Below are the code and all the weights of a small trained network. Each question names an input and a class and asks about switching units off, where a switched-off unit gives its printed mean instead of its output.

import numpy as np


def w(rows, s, z=0):
    codes = np.array(rows[::2]) - 128.0
    scale = np.full(codes.shape[1], s)
    scale[-1] = z or s
    return codes * scale


def f(y):
    return y / 2 * (1 + np.tanh(0.7978845608 * (y + 0.044715 * y**3)))


def log_softmax(a):
    a = a - a.max(-1, keepdims=True)
    return a - np.log(np.exp(a).sum(-1, keepdims=True))


def net(x, mask):
    res = np.array(x, float).reshape(1, 4) / 4 @ E
    y = f(res @ A[0][:, :-1].T + A[0][:, -1])
    res = res + np.where(mask, y, B[0][:, -1]) @ B[0][:, :-1]
    return log_softmax(res[-1] @ U[:, :-1].T + U[:, -1])


A, B = {}, {}
E = w([
[109,160,239,174,108,29,53],'x0',
[47,205,126,155,150,114,173],'x1',
[210,121,112,255,86,82,147],'x2',
[179,142,135,138,249,95,142],'x3',
],0.009)
A[0] = w([
[118,180,167,204,82,62,128,168],'n1',
[122,97,100,70,178,166,134,62],'n2',
[221,56,83,172,39,135,138,171],'n3',
[177,123,156,206,117,86,112,134],'n4',
[136,137,159,141,67,126,90,71],'n5',
[119,122,118,167,95,95,141,45],'n6',
[147,138,86,129,126,115,77,121],'n7',
[137,119,60,165,103,145,173,14],'n8',
[158,107,139,110,146,123,92,75],'n9',
[152,133,219,147,132,95,89,201],'n10',
[116,107,134,148,110,145,78,110],'n11',
[180,132,150,188,111,72,115,100],'n12',
[122,76,187,88,2,124,57,211],'n13',
[121,93,103,103,67,160,124,253],'n14',
],0.012,0.0026)
B[0] = w([
[114,143,134,108,249,121,94,237],'n1',
[106,173,131,148,184,148,144,204],'n2',
[129,119,106,117,46,212,173,229],'n3',
[83,159,121,91,90,192,108,217],'n4',
[149,119,115,161,133,85,130,171],'n5',
[108,108,172,92,138,97,152,152],'n6',
[81,105,137,123,105,108,124,133],'n7',
[127,99,134,100,65,179,96,167],'n8',
[110,138,127,157,116,83,102,144],'n9',
[136,94,139,149,160,56,144,220],'n10',
[114,137,156,117,84,101,122,145],'n11',
[132,161,99,119,123,183,153,209],'n12',
[197,67,125,158,25,91,113,248],'n13',
[119,150,121,128,65,150,142,192],'n14',
],0.015,0.011)
U = w([
[95,222,107,90,213,196,168,227],'0',
[174,121,67,126,2,213,173,153],'1',
[203,112,151,187,140,28,110,8],'2',
],0.0067,0.0017)

Each question gives the input, the list of numbers given to net, and the class t.
The units are the neurons (one row each of A and B). Each row of codes is followed by its name. A weight is (code - 128) times the scale printed after its matrix; where a second scale follows, it is the last column's (A, B and U).
mask holds one flag per neuron, in row order. A switched-off neuron (its flag False) gives its mean, the last column of its row in B, instead of its output. The means were averaged over made-up inputs and are rounded, as every weight is.
A unit's drop is (log p(t) with every unit on - log p(t) with that unit switched off) / (log p(t) with every unit on - log p(t) with every unit switched off).
The circuit of an input: a set's keep is (log p(t) with only the set's units on - log p(t) with every unit switched off) / (log p(t) with every unit on - log p(t) with every unit switched off). Starting from the 12 units with the biggest drops (on a tie, the unit counted first), units are removed one at a time, each time the one whose removal leaves the highest keep (on an exact tie, the one counted first), for as long as the keep stays at least 0.8.
circuit, biggest first: the units of the circuit, biggest drop first
k most important neurons: the k neurons with the biggest drops, biggest first
drop of u: that unit's drop, to one decimal
input [0,3,5,-3], class 0: circuit, biggest first : (n1)
input [6,6,-6,4], class 2: 3 most important neurons : (n4, n10, n12)
input [8,-8,6,1], class 1: 3 most important neurons : (n3, n4, n12)
input [8,7,6,-8], class 2: circuit, biggest first : (n13, n1)
input [7,-2,2,-5], class 2: 3 most important neurons : (n1, n10, n5)
input [7,-6,7,1], class 1: 4 most important neurons : (n3, n4, n12, n13)
input [-2,-5,-6,2], class 0: 2 most important neurons : (n13, n2)
input [-6,-3,-6,-2], class 0: 2 most important neurons : (n2, n13)
input [3,-7,-3,-2], class 2: 2 most important neurons : (n4, n12)
input [3,-8,-5,0], class 2: drop of n4 : 0.1
input [-6,2,-3,2], class 0: drop of n13 : 0.3
input [-2,6,7,-1], class 0: drop of n13 : 0.9
